Each name stands for a flat space through zero: a line, a plane or more. A row that begins with a name and a colon came from that space; any other row is followed by the name of the space it lies nearest, among the names in its block.
mnsj: [  95 -119 -634 -133    3 -252  387 -172  283  173 -332  -40 -179   90
  322   55   95  257  -75   -8   37 -116  433 -174]
rlht: [  -5  164   26 -131   -1   -6  -75   -5  224   92    7  -43  104 -110
  -97  136   48  125   54 -197   -6   76  117 -182]
cmzg: [  82  152   68  -46   79   54  229   68  130  229   61  -85  270  -42
   10 -102  -22    3   45  -66   32  146   84   92]
rlht: [ -49   88  -38 -122   47  -22  -82  -96   29  -32  -86  -36   78  -51
   67  -25   16  -11   45   28   71   11   17   -9]
gzdj: [  58 -103  134  139   35  -14  -14 -234   11   48  -96   17  -24  337
   30  -65  -30  -10  -51  137   78   31 -136 -210]
rlht: [ -40    7  133   19   -5    0 -173  -93  -30  -51  -13   -9 -102  246
 -123  -37  -48  -46  -82  118   20   84  -88 -140]
cmzg: [ -18  101  -34   79  110  159  479 -259  195  273   88 -151  555  161
  115 -343  142  -35    5  -30   11  116  128 -225]
cmzg: [-338  167  -84 -153   62   45 -121  263  125   43  179 -159  313 -389
 -123  172   95   18  107 -109 -149  196  220  276]
jdfj: [-223   42   81  294   74  425  349  128 -204  146  111   77  445  -60
  184 -369   68 -292   53  222  -19   39 -222  312]
mnsj: [ 249 -157 -348    0  -36 -299  261 -142  181   15  -62   49 -271  -48
  132  109 -158  251   -7 -134   22 -243  177  -22]
mnsj: [-186  -91  325  475  178  422  409   48 -275  226  173  -57  762  299
  201 -466  146 -330  -68  324 -133  261 -105  114]
gzdj: [ 145 -116  -12 -110 -156 -342 -415  107  -76 -381   67  173 -540 -161
 -273  235 -339   56  -44  -47   54  -51   59  220]
gzdj: [-119  143 -151 -221  -21 -102 -239   34  -41 -120 -131  -46 -257  -89
   -9  157   31  106   26   56   26 -109  -23   29]
cmzg: [ 439 -126  -84  108  -12  -96  557 -131   71   72   69  215 -186  -43
   72 -186 -110   73  -18    6  208 -146   78  -37]
mnsj: [-329  136  -39 -199   33   19 -355   89  -18  -68 -233  -66   49  -69
    4  237  267   50   26  143    5  142  137  -86]
cmzg: [ 411  116 -150 -290  -81 -214  229 -280  -58  -32  -74  -72 -408  215
  -51 -347  -44   36 -101  -82  211  -87  101 -145]
cmzg: [ 255 -307  -86   59  -98 -129   45  167   96  -87   34  201 -387 -103
  -45  188 -211  -16  -42  -71   20 -135  -21  132]
mnsj: [ 295 -199  110  153  -34  -75  149   -9  159   50  243  213 -337  -83
 -212   26 -277   -3    6  -77  114  -18 -128   99]
cmzg: [-150   84  -37  -34   54  -16 -100  149  152  167 -191 -100  364   49
  132  222  134  140    1    6 -105  199  262 -117]
rlht: [ -17  296  212  -58  333  148  346 -159 -290  261 -194 -209  455  212
  307 -414  340  -19  -57  313   62  303  279 -122]
mnsj: [ 447  -33 -185   -2   12 -152  555 -138  115  182  109  -25  115   89
  154 -368 -170   25  -60 -120   80   -6  223   22]
jdfj: [-273   63 -291  167   86  234  373  -19 -137  107   27    0  373 -134
  342 -319  125 -104   54  191  -56  -86   -8  222]
cmzg: [ 271 -192    8  105    7 -115  293   50 -124 -141  328   64 -176 -138
  -76 -162 -263  -86  -40  -27  -20 -142  -15  316]
mnsj: [ -41  241  409   98  103  280  146  -33 -217  112  178 -100  300  101
  -87 -315   82 -149   46   93   32   93 -271   41]
mnsj: [-283   26 -161    8  -59  -13 -283  360  129  -99  280   95   33 -691
 -127  315 -292    0  230 -224 -126  -73 -103  662]
gzdj: [-278  284  118 -225   40  125 -331 -106   40   59 -241 -111  214  138
  -44   -6  280  -44   46  159  149  262  -16 -237]
jdfj: [ 142  186   50   45  148  176  476 -175   81  337 -102  -51  318   80
  252 -255  132   54   46  -24   78   -8   15 -194]
jdfj: [-111  196 -168  -38   68  229  484 -354  217  301  121 -184  242   36
   18 -438   91 -102  106 -111  106  -32 -151    1]
rlht: [ 395 -111  -85  -37 -111 -324  -32 -158    3 -186 -241  182 -549  138
   65  205 -176  267  -68  -23  131 -334   -8 -277]
cmzg: [ 564 -214   50   67  -53 -139  437  232 -134 -153  225  215 -291 -109
  -31 -178 -378 -127 -105   18   86 -168   25  346]
rlht: [ -87 -316   68  169   32  -24 -167   79 -263 -248   64  137  -57   30
   19  -16   21 -189 -114  311  -37  120   69  107]
gzdj: [  60  227   49   43   28  161  222 -265   54  193  -85  -49  199  263
  116 -311   -2   -2   -7  -19   68  -47 -144 -268]
jdfj: [  96  -83 -134 -264 -173 -227 -322  139  121 -241   61   83 -524 -176
 -317  196 -225  -38  -30 -138   75    0   53  187]
jdfj: [ 168    8  249   40   34 -110 -110  116   92   -1   70  109   81  -62
 -104  135 -227   42   25   22   81  148   27   88]
gzdj: [-199  289   28 -107   87  153  -20  145  130  268  -87 -110  535 -108
  118   80  331   98  109   46   10  247  147 -141]
rlht: [  37  214   75   23  -13  171  248  -15   83  223 -105  -24  202  146
   29  -34  253  147  -32  -85  -25   32  119 -421]
rlht: [  34  -33    7  170  -42   76   15  118   77   87   -3  182  191 -111
  122   38 -110  -13   74    3   38   -1  -99   91]
gzdj: [-530  145 -172  -23   -2  401   -7  -91   89  224 -145 -138  502   76
  123 -166  527 -165   72   94   -9  201  -27 -222]
gzdj: [ 207 -256 -152   14   -9 -129  182   -9   57  -26  203   50 -175   38
  -51 -212 -209 -173 -100   69   58   81   74  207]
rlht: [ 388   68   -5 -139  -33 -210  178 -103   89  -33   73    5 -339   84
 -133  -80 -250  114  -80 -123   86 -121   56  -91]
cmzg: [-356   31  -93   62   84  137 -148 -173   81  122 -141    1    3   29
   85   45  131    3   72  163   39   44 -156  -58]
jdfj: [-113  272   98 -246  141 -104 -144 -219  125  168 -333 -210   48  242
  -33  132  243  239  -22   59   85  260  284 -368]
cmzg: [  94  -87   33  -50   93    2   43 -201   72  113  161  -80 -165  268
 -116 -339 -130 -232 -104  148  106  213 -115   23]
rlht: [ -32  -12   37  -36  107 -173 -170 -229  -26  -44   -9  -77 -263   79
  -50   -3 -213   27   34  108   84  -22 -170  180]
mnsj: [ 258  110  336  -74   -6  -60  -92 -131 -128  -63 -176  -13    4  255
  -39  -17   85   77  -70  -43   81   47   69 -382]
cmzg: [-149  -75  322  284   95  245   51   63 -175   42  134  -12  345  132
    2 -142   26 -207  -14  166  -91  128 -182  102]
rlht: [-548   62 -109  -28  -11  182 -359   61   35   39 -172  -60  182 -147
   12  238  344    4   98   -8 -106  147   53  -34]
jdfj: [ -16   62  279  180   80  132  142 -193   39  260   88 -114  159  349
 -114 -280 -151 -128   16   75   82  173 -296  109]
cmzg: [ 218   39  264  184   83   32  390 -173  -86    3  394  -15   27   16
 -181 -311 -223  -35  -16  -73   -7  -76 -112   78]
mnsj: [  19  -96   32   50   92  -30   74 -134 -146    1 -213  -50  263  228
  239 -130  179  -36  -87  160    4  141  243 -165]
rlht: [ 446 -139   71   40  -28 -286  116   25  -86 -193  205  153 -447 -124
 -121   26 -399   96  -56 -100   29 -198   18  181]
cmzg: [-645  164 -193 -133   -3  313 -384 -118  147   56 -161  -71  402 -221
   93  124  556  -60  193   30   18  115  -74 -271]
gzdj: [ -32 -180   65  156   67 -105  -11  -16 -129  -84  186    1   12   47
  -68 -132 -212 -126  -54  158  -26  154   40  329]
jdfj: [-491   22 -294  -76  169  116   -5 -257 -112   55 -176 -245   27  255
  175 -287  192 -181  -79  350  -41  122   23   89]
mnsj: [ 275  -26  -98 -122   34 -189  138  -73  103  -35  248   20 -142 -205
  -74 -109 -174   28    0 -119   64   -6  142   76]
gzdj: [-147   19 -126 -101  -44  -65 -202   21  -31 -158 -244   15 -116  -42
   61  274  178  159  -26   -2  -68 -106  173 -222]
rlht: [  20  238  105 -173  -86   50 -260  100  336   85  167    2  248 -222
 -219  117  -84   14  125 -297   41  146  -48  -97]
jdfj: [  52   83   26 -116  -53  -54  -88   51    0  -97 -126   45   61   51
    3  126  196  108  -37  105   78   21  142 -319]
mnsj: [  69   62    8   70  177  112  440  -61 -134  152 -127 -107  202  141
  284 -174  182   68 -104   44 -141  -52  234 -207]
jdfj: [  17 -115  -47 -147 -183 -191 -464  212  142 -254  -87   76 -159 -115
 -144  488    1  124  -19 -178  -80  -52  133 -191]
jdfj: [-168  -47   33   28 -135  -36 -231  117  -58 -271  -91  105   -7 -114
 -114  292   63   63   23  -10  -28  -81   64  -24]
mnsj: [-466   18 -252  -60  -19   90 -258  191   -6 -110 -308  -45  168 -170
  198  357  251   73   31    6 -211  -83  177  -24]
gzdj: [   1  -39  -48 -175   46  -55 -121 -122  -52  -95  -20  -55 -256   33
  -49 -160 -108 -187  -26   89  108   42  -85  187]
gzdj: [ 384 -280  221  246   41 -138  308   61 -159  -99  378   50 -218   82
 -134 -140 -370  -80 -105   24  -64 -114 -115  272]
mnsj: [ 574 -204   43   81   79 -197  450 -158 -117   63  104  -12  -73  421
  147 -410 -145  -52 -226  170   72   42  145 -162]
mnsj: [  50  -55 -226  -46  147   70  378 -304   90  266    3 -135  198  226
  226 -595  -60 -302  -32  174  172  196  -14  194]
mnsj: [  55 -177  220  356   61  392  514   84 -378   42  392  -10  444  182
  107 -666   34 -502  -81  263  -55   44 -301  279]
cmzg: [-475  -29 -196   37  103  230  138   47   25  118 -149 -144  438  -91
  203   60  436  -45   43   91 -145  103  220  -13]
rlht: [ 189   38  372  306  102  249  465   87 -158  134  266   -1  347   25
   54 -235  -88  -88   22  -34  -98 -118 -234   92]
rlht: [  77 -341   30  195  -36 -145  -95  174   80 -117  126  103    9  -67
  -36  252 -229   -9  -37  -67 -141   -2   75  150]
rlht: [-257  -28 -299  -29  101   67  187   18    2  -11   49   10  317 -356
  184 -167   92 -141   70  102   10  117  274  336]
jdfj: [ -92  252   42 -183  -61   60 -288  -66  -21  -77  -44   10   -5  -75
  -75  -39   57  -25   84   -4  128    2 -165  -86]
gzdj: [ -50  -43 -364  -85  100  -28  372 -352  267  209  -77 -152  199    5
  184 -209  144   29    8 -146   11   59  327 -132]
cmzg: [ -53  178  -62 -170   58   14   26 -160   16   42  -17 -129  -80  -66
   -9  -69   83   55   52  -89   24  -67  -22  -52]
jdfj: [  -8   38 -263  -35 -114  -37  161   94  326   93    8  -27  198 -346
   44  339  122  292  130 -481 -167 -211  233 -158]
gzdj: [-169  -61 -137  -97    9 -219 -342  112   29 -145 -142    5  -72 -135
    4  294  -80   97  -15   24  -73  117  287  154]
cmzg: [-550  152 -372 -175   58  132 -164  -81  156  149 -226 -130  247  -66
  147    3  342  -29   81  181   40  210  133  -11]
rlht: [ 330  -82 -249 -158 -172 -359  -69  -57   55 -258  158  167 -755 -166
 -226   -6 -502   50  -20 -126  155 -256  -96  304]
jdfj: [-200  149  114   40  -55  156 -110  -17   58  107 -121  -94  285  110
  -20  122  231   86   66 -113  -67   24  -70 -250]
jdfj: [  98  252  380   41  -41  163  116  349  248  296  263  -24  504 -131
 -266  199  169  149  110 -202  -20  250   45 -179]
gzdj: [  24  207  177  -84  -40  -89 -208  217   50  -44 -123   -2   14  -99
  -88  432   23  300   43 -144  -81  -71   94 -173]
gzdj: [-689  180 -200   99   21  381   59  -99  -42  148 -383 -117  484   90
  254   38  601   50   65  143 -114   16   84 -277]
gzdj: [ 264   68  392  124   47   50  157  -36  -89   30   22   40   96  198
  -40  -72  -60   32  -46   19   41  -16  -90 -202]
mnsj: [ 195 -193  -72   85  -54 -249 -166   95  156  -29  -74  130 -517   42
  -23  366 -412  190  -45  -98  -74 -211 -116   85]
jdfj: [ 113 -209 -222   58  -83   -7  257   98  229   68  263   42 -113 -260
  -89  -29 -247  -99   43 -326  -85 -105   -7  337]
[-168  225  -35   49    6  237  232  208   -9  154  114  -45  164 -138
   15  -74    6  -23   92   28  -49 -109 -219  245] -> jdfj
[ -32  -90 -146  198   35  145  563  -88  164  367   46 -124  327  216
   98 -250  135  -31  -36  -50  -67  123  142  -17] -> jdfj
[-249 -150  -69   72   14   69 -176  279  110  -50  389   18  185 -380
 -143   67 -182 -217   72  -53 -155  158  -28  476] -> jdfj
[-510   21  -61   80   57  169 -113  -98 -137  -69 -136 -175  150   81
   61   77  260   -1   -5   53 -222  -62    5  -72] -> cmzg
[ -56  145  168   48  -72   54  -91  127 -159 -120  -40   83   28  -84
  -62  137   62   96   56   33   16 -106  -95  -15] -> jdfj
[ 100   78  -35  -53  158  -32  243  -62  182  236  -98 -134  295  134
  190  -64   13   81  -45    7  -29  125  238 -154] -> gzdj
[   4  318 -178 -200   80   85  504 -361  203  338 -142 -194  -10  161
    8 -349  135   70   39  -49  204   21   59 -109] -> jdfj
[ -63   73  137   37  101  110  -16  -81 -177   96 -184  -69   28  232
  148 -111  107  -48   -9  208   45   20 -181  -38] -> rlht
[-130  -14  -81  112  -17   19  -25   68   67  120 -302   39  233  105
  224  196  120  135   17   69  -34   30  105 -115] -> cmzg
[-114  -41  139  225   36  271  210  155 -227   25   13    5  460  -28
  198 -100  229 -122   16   64 -135  -22  -19   23] -> rlht
[ 119 -222   74  457 -125  121  171  262  106  112  164  318  -53  -70
  -18  155 -309   21   17  -91  -99 -148 -242  161] -> rlht
[-314  296   91  -94   37  299  -52   29  137  277 -241 -191  476  175
   64   73  455   50   42   -7  -53  186   36 -406] -> jdfj
[  24  -24 -345 -159 -101  -99   87 -129   99  -38 -200  -12 -139  -55
  113   29  111   89   17 -149   47 -164  151 -104] -> mnsj
[ 180   24  -36 -146  -79  -70   58 -210  107    5   73    7 -232   96
 -184 -139   73    8  -25  -53  180   31   -1 -241] -> mnsj
[-135  127 -117   32   90  199  338 -109  120  263  -20 -103  309   25
  147 -274   20 -105   70   17   41   39  -67  144] -> mnsj
[ 147 -153   95  152  -76  -34   80  285 -121 -216  263  191  -48 -277
 -104   75 -221  -65    6  -27  -50 -122  -27  312] -> cmzg
[-118  196  135  -60   69  138   57  109  -40   83 -125  -63  257  -32
   43   63  238   48   38   69    6   84   86  -90] -> gzdj
[  79    7   37  167   56  242  477  -96 -152  186 -162  -51  435  406
  349 -383  262 -131  -67  289   73  -37 -109 -236] -> rlht
[ -89   74  281   67  -13   35 -312  211  -15  -83   73  116  233 -255
 -118  241  -52   24  103  -58  -23  133   -2   99] -> jdfj
[ 117  -91  123  -11   -6  -12  -51  -69   81   70 -112   57  -40  312
  -66  -56   68  -77 -116  167  141  250   72 -262] -> mnsj
[ -62    0 -132  -60   56 -131 -148   21   -2  -66   81   16  -68 -199
   21   14 -163    4   28   42   -7   52   79  250] -> jdfj
[ 210 -171 -288  -39 -168 -229  -50  302  201 -196  138  188 -432 -413
  -61  379 -416  134   41 -292 -107 -378  -33  292] -> mnsj
